In the rows, zero is written as 128.
Each row is followed by its class number.
[95, 123, 136, 139, 112, 160, 121, 130, 142, 119, 107, 127, 115, 112, 175, 121, 124, 161, 144, 130, 145, 118, 136, 154, 139, 131, 127, 115, 155, 139, 147, 98, 164, 143, 157, 116, 182] | 9
[151, 133, 163, 182, 132, 148, 116, 133, 107, 147, 154, 141, 125, 174, 180, 160, 137, 84, 122, 77, 166, 146, 174, 106, 151, 110, 160, 85, 136, 95, 125, 153, 144, 99, 39, 130, 128] | 0
[101, 120, 174, 112, 194, 148, 90, 98, 125, 127, 106, 95, 117, 151, 178, 154, 147, 115, 111, 128, 205, 106, 107, 95, 130, 161, 151, 152, 124, 80, 154, 134, 135, 170, 28, 145, 170] | 1
[145, 115, 118, 101, 129, 143, 146, 162, 118, 112, 105, 123, 105, 131, 185, 89, 194, 78, 102, 176, 59, 131, 134, 128, 150, 124, 151, 96, 163, 97, 125, 173, 126, 149, 80, 124, 141] | 9
[97, 103, 122, 84, 124, 176, 74, 140, 125, 142, 69, 130, 144, 164, 141, 85, 130, 97, 79, 149, 128, 118, 153, 98, 127, 173, 137, 189, 173, 91, 101, 143, 107, 138, 110, 127, 144] | 6
[104, 98, 140, 149, 122, 151, 121, 135, 129, 121, 104, 130, 127, 111, 182, 124, 114, 152, 150, 133, 158, 120, 132, 145, 128, 133, 124, 121, 161, 136, 150, 99, 158, 148, 153, 108, 167] | 11
[104, 123, 166, 140, 155, 101, 91, 126, 132, 111, 148, 97, 129, 141, 153, 146, 124, 140, 141, 122, 156, 132, 139, 125, 119, 137, 168, 124, 130, 137, 136, 129, 151, 143, 120, 145, 131] | 8
[185, 180, 92, 85, 149, 119, 175, 116, 117, 169, 93, 143, 162, 189, 119, 134, 203, 154, 98, 97, 137, 112, 89, 147, 113, 63, 109, 90, 163, 150, 125, 132, 110, 195, 75, 140, 110] | 11
[147, 149, 143, 123, 172, 111, 138, 150, 122, 143, 70, 103, 193, 163, 89, 150, 131, 83, 164, 134, 100, 143, 97, 130, 111, 159, 151, 143, 168, 123, 119, 92, 144, 141, 97, 146, 104] | 3
[111, 114, 163, 133, 175, 111, 87, 125, 131, 105, 134, 103, 121, 135, 157, 154, 106, 135, 137, 116, 148, 129, 139, 123, 115, 151, 163, 145, 132, 131, 138, 115, 149, 145, 115, 139, 125] | 1
[137, 105, 128, 127, 181, 146, 124, 120, 139, 69, 92, 125, 108, 181, 174, 126, 132, 116, 89, 138, 116, 127, 129, 109, 146, 142, 163, 156, 137, 112, 136, 147, 131, 184, 73, 147, 126] | 1
[103, 150, 124, 110, 171, 96, 69, 132, 134, 106, 69, 121, 160, 161, 86, 131, 147, 168, 97, 118, 166, 123, 83, 136, 117, 118, 136, 163, 164, 149, 128, 116, 111, 170, 101, 167, 138] | 2
[94, 116, 157, 145, 162, 111, 90, 125, 129, 96, 142, 97, 123, 137, 150, 145, 123, 138, 147, 124, 153, 133, 142, 120, 120, 145, 165, 119, 133, 140, 143, 126, 147, 147, 128, 133, 120] | 8
[101, 122, 141, 141, 115, 152, 117, 136, 135, 115, 118, 134, 137, 108, 187, 119, 121, 154, 164, 131, 160, 121, 132, 151, 128, 135, 129, 127, 160, 132, 153, 103, 149, 146, 139, 113, 164] | 2
[104, 119, 140, 147, 114, 154, 112, 133, 116, 108, 123, 130, 123, 109, 185, 112, 117, 144, 160, 136, 166, 123, 145, 149, 125, 138, 128, 118, 164, 133, 166, 112, 153, 145, 136, 98, 181] | 0
[100, 119, 137, 134, 120, 151, 109, 142, 138, 129, 113, 133, 123, 113, 194, 120, 113, 154, 154, 124, 169, 124, 139, 145, 129, 140, 128, 120, 164, 135, 169, 106, 157, 150, 129, 111, 177] | 6
[106, 124, 156, 138, 162, 103, 66, 131, 132, 104, 135, 101, 122, 151, 155, 151, 113, 139, 144, 121, 140, 130, 146, 115, 117, 147, 168, 129, 151, 136, 141, 115, 153, 149, 104, 133, 123] | 6
[97, 137, 133, 132, 127, 140, 127, 141, 128, 124, 114, 132, 121, 114, 187, 125, 116, 154, 157, 130, 187, 125, 125, 153, 140, 135, 132, 108, 154, 138, 150, 98, 164, 141, 140, 119, 177] | 10
[109, 125, 135, 131, 111, 145, 128, 132, 134, 126, 115, 132, 123, 119, 195, 125, 122, 155, 156, 130, 161, 119, 121, 153, 141, 143, 130, 115, 152, 130, 160, 110, 167, 157, 137, 115, 166] | 7
[103, 138, 157, 141, 150, 105, 89, 133, 142, 95, 130, 94, 117, 152, 147, 148, 119, 138, 124, 113, 138, 136, 143, 128, 124, 144, 168, 131, 146, 136, 139, 119, 159, 143, 130, 138, 142] | 9
[95, 119, 128, 143, 117, 165, 114, 127, 121, 125, 122, 135, 117, 101, 185, 126, 108, 143, 166, 127, 164, 125, 142, 143, 125, 139, 131, 107, 150, 130, 167, 102, 153, 140, 154, 97, 170] | 0
[156, 146, 114, 152, 166, 144, 65, 141, 115, 76, 92, 129, 145, 214, 115, 102, 160, 153, 126, 112, 167, 152, 115, 114, 135, 158, 148, 119, 144, 154, 119, 121, 111, 136, 65, 125, 97] | 0
[91, 132, 157, 146, 156, 111, 83, 126, 126, 95, 135, 88, 130, 138, 157, 149, 111, 127, 138, 113, 156, 134, 152, 112, 108, 149, 169, 136, 144, 132, 155, 123, 153, 151, 116, 139, 130] | 0
[112, 125, 159, 140, 160, 92, 63, 129, 132, 92, 139, 101, 118, 148, 157, 147, 117, 145, 145, 126, 149, 130, 141, 121, 121, 144, 165, 128, 151, 140, 141, 116, 153, 150, 97, 132, 130] | 6
[78, 119, 147, 148, 120, 165, 132, 140, 138, 125, 118, 146, 121, 111, 197, 120, 117, 152, 160, 133, 158, 119, 133, 160, 123, 126, 130, 109, 156, 131, 145, 110, 175, 137, 150, 110, 179] | 5
[147, 158, 157, 152, 163, 164, 171, 113, 103, 90, 117, 111, 101, 178, 172, 109, 106, 91, 145, 137, 142, 112, 91, 133, 148, 164, 140, 127, 145, 94, 189, 165, 135, 162, 46, 85, 170] | 4
[139, 105, 118, 66, 175, 170, 110, 155, 106, 153, 55, 132, 146, 163, 119, 68, 131, 112, 82, 131, 140, 109, 125, 89, 160, 179, 147, 109, 130, 145, 122, 109, 119, 131, 69, 175, 113] | 1
[97, 126, 145, 138, 118, 149, 132, 127, 131, 114, 121, 131, 128, 104, 195, 103, 118, 149, 150, 140, 158, 117, 128, 145, 121, 141, 130, 116, 158, 137, 158, 105, 157, 147, 156, 119, 178] | 3
[94, 111, 162, 154, 153, 102, 94, 130, 130, 110, 138, 94, 124, 134, 158, 149, 124, 144, 143, 123, 156, 130, 139, 133, 122, 134, 166, 131, 145, 140, 142, 129, 154, 153, 118, 146, 130] | 8
[98, 117, 143, 143, 113, 153, 120, 133, 119, 125, 111, 127, 127, 124, 180, 124, 111, 143, 161, 126, 161, 117, 142, 144, 128, 140, 137, 121, 164, 129, 162, 109, 161, 143, 140, 105, 175] | 0
[106, 134, 163, 148, 151, 109, 88, 129, 144, 91, 133, 92, 120, 145, 149, 141, 113, 136, 127, 125, 134, 132, 138, 124, 121, 150, 166, 131, 144, 140, 138, 118, 159, 141, 131, 138, 135] | 9
[114, 127, 111, 111, 125, 138, 94, 166, 88, 122, 115, 135, 133, 198, 177, 148, 161, 79, 101, 92, 143, 155, 221, 123, 153, 132, 192, 122, 182, 108, 104, 143, 141, 146, 54, 150, 127] | 2
[107, 121, 141, 154, 112, 149, 128, 135, 127, 117, 112, 135, 125, 110, 187, 118, 126, 143, 158, 136, 162, 116, 120, 146, 139, 137, 122, 105, 162, 128, 166, 119, 157, 148, 135, 105, 169] | 7
[99, 136, 162, 150, 174, 100, 80, 138, 124, 93, 144, 96, 117, 141, 151, 150, 111, 136, 138, 117, 165, 141, 141, 122, 122, 149, 158, 128, 144, 140, 142, 113, 160, 144, 109, 136, 136] | 10
[99, 148, 155, 129, 165, 98, 90, 121, 128, 100, 151, 105, 127, 138, 154, 145, 111, 136, 139, 123, 142, 129, 140, 120, 114, 147, 173, 124, 143, 136, 141, 121, 151, 152, 125, 142, 130] | 3
[144, 209, 140, 101, 143, 138, 190, 84, 120, 129, 111, 120, 153, 183, 172, 122, 171, 116, 155, 133, 206, 114, 75, 119, 134, 136, 139, 60, 96, 116, 147, 115, 152, 128, 61, 136, 167] | 3
[102, 110, 131, 144, 124, 163, 121, 136, 113, 131, 107, 128, 116, 113, 178, 111, 106, 147, 154, 126, 158, 116, 138, 140, 136, 142, 134, 101, 159, 135, 151, 101, 145, 136, 151, 103, 166] | 11
[91, 119, 145, 135, 119, 159, 109, 131, 132, 120, 120, 133, 122, 113, 186, 120, 127, 164, 162, 125, 158, 120, 125, 145, 128, 138, 127, 118, 141, 131, 145, 101, 156, 134, 143, 110, 167] | 2
[108, 126, 141, 149, 110, 153, 118, 133, 129, 119, 119, 133, 126, 108, 184, 114, 124, 155, 159, 127, 150, 122, 137, 151, 127, 124, 127, 121, 154, 131, 147, 101, 147, 142, 144, 114, 171] | 2
[109, 135, 159, 110, 158, 169, 134, 127, 121, 112, 109, 100, 130, 203, 138, 113, 137, 153, 183, 102, 95, 105, 100, 134, 169, 170, 137, 110, 148, 129, 143, 134, 163, 127, 82, 95, 122] | 7
[192, 173, 167, 77, 131, 81, 72, 112, 116, 87, 109, 120, 153, 227, 115, 96, 165, 164, 124, 150, 140, 106, 79, 133, 105, 129, 151, 154, 117, 119, 103, 117, 120, 122, 137, 119, 185] | 4
[165, 158, 170, 194, 176, 124, 65, 114, 128, 66, 91, 119, 143, 161, 134, 111, 124, 97, 144, 141, 107, 148, 124, 107, 104, 135, 147, 99, 149, 121, 95, 89, 144, 129, 131, 109, 103] | 7
[103, 100, 143, 136, 133, 166, 124, 127, 124, 116, 104, 133, 119, 107, 189, 111, 114, 144, 154, 136, 171, 112, 142, 136, 132, 153, 128, 121, 147, 132, 153, 99, 154, 140, 141, 108, 161] | 1
[178, 89, 142, 105, 167, 112, 131, 158, 100, 79, 114, 126, 97, 157, 164, 167, 144, 107, 139, 130, 66, 139, 62, 164, 135, 140, 155, 112, 168, 119, 132, 117, 129, 156, 82, 116, 134] | 7
[104, 154, 170, 150, 223, 122, 14, 113, 109, 88, 111, 124, 142, 220, 54, 108, 160, 119, 121, 100, 106, 126, 144, 119, 134, 94, 143, 123, 185, 118, 113, 149, 118, 125, 73, 99, 140] | 5
[110, 122, 138, 135, 127, 146, 118, 138, 122, 122, 120, 129, 116, 122, 190, 116, 113, 145, 153, 131, 186, 128, 123, 151, 137, 151, 128, 115, 156, 139, 150, 92, 159, 133, 137, 108, 168] | 10
[166, 124, 145, 107, 191, 127, 139, 133, 144, 35, 81, 123, 129, 196, 164, 176, 184, 130, 93, 128, 122, 160, 73, 122, 104, 145, 131, 171, 125, 105, 113, 106, 145, 204, 54, 152, 153] | 3
[100, 128, 166, 161, 148, 108, 93, 131, 138, 83, 132, 96, 120, 145, 142, 149, 114, 134, 130, 128, 133, 128, 137, 125, 121, 144, 164, 129, 150, 139, 135, 122, 158, 137, 127, 138, 142] | 9
[108, 134, 164, 127, 159, 100, 66, 126, 122, 99, 143, 104, 126, 146, 162, 148, 121, 144, 146, 125, 150, 127, 132, 132, 113, 147, 166, 131, 139, 139, 141, 117, 164, 143, 118, 130, 128] | 4
[103, 112, 143, 130, 112, 162, 107, 132, 115, 125, 118, 142, 120, 125, 196, 124, 115, 151, 162, 130, 170, 114, 128, 153, 130, 149, 137, 113, 150, 134, 152, 100, 165, 127, 150, 102, 168] | 4
[111, 118, 145, 143, 119, 142, 110, 134, 134, 120, 115, 131, 118, 117, 190, 118, 115, 157, 163, 134, 162, 118, 142, 144, 138, 135, 128, 112, 159, 136, 158, 99, 165, 147, 122, 108, 175] | 6
[108, 120, 141, 139, 108, 157, 122, 127, 114, 127, 125, 125, 128, 119, 187, 118, 115, 143, 168, 126, 162, 113, 134, 150, 128, 137, 138, 112, 164, 132, 161, 109, 147, 135, 137, 104, 170] | 0
[92, 127, 162, 138, 158, 110, 72, 130, 122, 98, 141, 108, 124, 146, 157, 149, 115, 138, 140, 124, 145, 128, 143, 125, 122, 146, 167, 132, 136, 135, 144, 132, 169, 136, 114, 136, 133] | 4
[104, 93, 141, 146, 122, 154, 115, 137, 127, 117, 116, 133, 122, 101, 193, 119, 109, 155, 147, 127, 172, 120, 129, 151, 137, 135, 124, 116, 167, 138, 157, 104, 148, 141, 143, 108, 171] | 11
[100, 109, 145, 146, 110, 150, 117, 138, 120, 121, 115, 136, 117, 107, 207, 131, 114, 151, 160, 137, 173, 115, 130, 154, 131, 142, 139, 118, 154, 134, 156, 104, 172, 142, 139, 116, 168] | 4
[112, 131, 157, 144, 153, 96, 79, 129, 129, 95, 145, 97, 123, 138, 155, 154, 117, 140, 145, 112, 149, 131, 133, 125, 129, 149, 162, 124, 146, 134, 147, 121, 150, 150, 112, 136, 117] | 7
[101, 128, 159, 134, 166, 101, 88, 144, 133, 105, 138, 98, 123, 135, 166, 149, 121, 139, 138, 118, 158, 134, 129, 120, 118, 147, 160, 129, 149, 134, 137, 116, 154, 144, 120, 139, 123] | 10
[103, 122, 153, 144, 168, 111, 93, 140, 130, 91, 126, 100, 124, 132, 157, 148, 103, 140, 139, 118, 136, 134, 136, 120, 116, 145, 166, 126, 149, 136, 139, 119, 146, 152, 131, 133, 128] | 11
[118, 109, 141, 133, 118, 150, 121, 131, 136, 127, 109, 136, 122, 125, 196, 135, 113, 148, 158, 129, 159, 116, 121, 145, 131, 135, 133, 114, 160, 130, 153, 95, 154, 144, 127, 113, 168] | 6
[91, 129, 161, 142, 159, 102, 77, 131, 124, 98, 138, 109, 116, 147, 163, 151, 113, 141, 142, 120, 141, 126, 149, 124, 127, 142, 172, 124, 142, 137, 142, 131, 177, 143, 116, 132, 120] | 4
[150, 183, 115, 111, 147, 116, 162, 115, 68, 147, 93, 119, 120, 212, 58, 94, 148, 143, 128, 114, 152, 97, 99, 160, 159, 108, 129, 106, 165, 140, 146, 152, 105, 165, 63, 111, 179] | 8
[94, 106, 140, 146, 120, 158, 120, 133, 131, 128, 124, 136, 113, 113, 190, 123, 124, 152, 166, 129, 153, 117, 121, 162, 127, 123, 132, 112, 158, 128, 154, 105, 151, 135, 151, 105, 175] | 5
[121, 111, 164, 178, 127, 122, 103, 108, 99, 86, 104, 112, 150, 226, 143, 138, 129, 95, 149, 118, 157, 122, 162, 145, 160, 121, 153, 135, 205, 132, 139, 121, 168, 120, 54, 110, 165] | 6
[95, 111, 146, 137, 114, 156, 116, 133, 117, 125, 114, 135, 124, 128, 193, 126, 120, 147, 158, 132, 163, 112, 131, 150, 132, 143, 137, 115, 151, 134, 158, 109, 174, 132, 141, 111, 170] | 4
[172, 153, 135, 92, 180, 44, 94, 170, 115, 173, 98, 125, 121, 220, 78, 138, 166, 145, 112, 114, 107, 118, 89, 121, 149, 105, 163, 118, 161, 110, 168, 175, 123, 176, 47, 126, 155] | 6
[110, 144, 161, 147, 160, 163, 93, 91, 117, 153, 108, 74, 87, 169, 156, 114, 71, 158, 129, 83, 103, 92, 129, 123, 144, 153, 172, 152, 140, 127, 117, 99, 145, 154, 108, 148, 101] | 4
[102, 117, 155, 145, 169, 109, 86, 130, 127, 96, 136, 103, 124, 142, 151, 153, 103, 143, 137, 123, 140, 129, 137, 118, 112, 146, 166, 124, 146, 143, 135, 118, 153, 152, 129, 131, 120] | 11
[199, 123, 153, 164, 179, 92, 89, 136, 154, 149, 166, 146, 154, 163, 111, 165, 124, 87, 129, 102, 140, 137, 76, 123, 141, 97, 158, 127, 154, 92, 155, 168, 61, 114, 60, 127, 86] | 5
[118, 150, 128, 93, 186, 84, 136, 134, 148, 104, 101, 128, 134, 159, 140, 170, 158, 132, 128, 129, 91, 147, 93, 131, 77, 97, 143, 108, 133, 121, 158, 136, 163, 185, 176, 103, 148] | 11
[88, 125, 125, 92, 183, 151, 114, 163, 124, 110, 61, 117, 121, 156, 138, 129, 149, 150, 161, 87, 122, 116, 104, 149, 161, 131, 155, 120, 206, 105, 150, 140, 97, 169, 112, 102, 137] | 8
[79, 98, 131, 203, 108, 164, 118, 159, 100, 111, 66, 116, 121, 139, 121, 144, 126, 86, 106, 118, 146, 116, 153, 79, 127, 148, 169, 110, 174, 104, 100, 131, 100, 95, 142, 147, 117] | 9
[100, 107, 148, 149, 109, 153, 115, 137, 124, 116, 115, 140, 122, 110, 199, 128, 114, 148, 148, 130, 178, 116, 139, 145, 135, 138, 130, 125, 152, 129, 162, 109, 168, 138, 137, 116, 176] | 4
[103, 125, 163, 141, 161, 102, 70, 132, 136, 102, 134, 97, 124, 140, 161, 144, 115, 138, 147, 123, 137, 133, 145, 119, 115, 143, 160, 127, 151, 137, 145, 115, 160, 146, 109, 131, 130] | 6
[99, 115, 156, 141, 180, 116, 80, 125, 127, 105, 126, 98, 126, 128, 152, 151, 111, 128, 144, 126, 151, 132, 135, 125, 113, 153, 162, 146, 140, 129, 147, 118, 145, 148, 113, 137, 128] | 1
[92, 118, 146, 131, 119, 154, 109, 131, 117, 119, 118, 133, 119, 127, 188, 136, 112, 151, 158, 123, 161, 115, 138, 150, 132, 140, 142, 120, 147, 131, 152, 105, 171, 133, 146, 113, 175] | 4
[106, 115, 136, 135, 111, 160, 118, 141, 119, 120, 110, 142, 123, 119, 195, 120, 114, 152, 160, 131, 165, 118, 133, 156, 136, 145, 135, 115, 154, 138, 156, 102, 166, 136, 145, 110, 168] | 4
[97, 127, 157, 146, 149, 101, 71, 130, 131, 101, 142, 99, 126, 125, 155, 146, 110, 137, 141, 116, 143, 132, 147, 126, 128, 145, 160, 129, 151, 136, 147, 122, 157, 148, 125, 138, 127] | 7
[91, 133, 160, 138, 155, 111, 86, 127, 134, 100, 143, 93, 127, 134, 161, 146, 114, 139, 142, 119, 140, 130, 134, 123, 121, 145, 169, 140, 132, 130, 142, 124, 149, 144, 107, 150, 132] | 2
[107, 142, 133, 143, 172, 96, 126, 105, 144, 172, 106, 117, 121, 147, 156, 139, 155, 118, 138, 139, 153, 113, 56, 169, 159, 76, 151, 115, 164, 98, 196, 166, 138, 165, 58, 133, 171] | 5
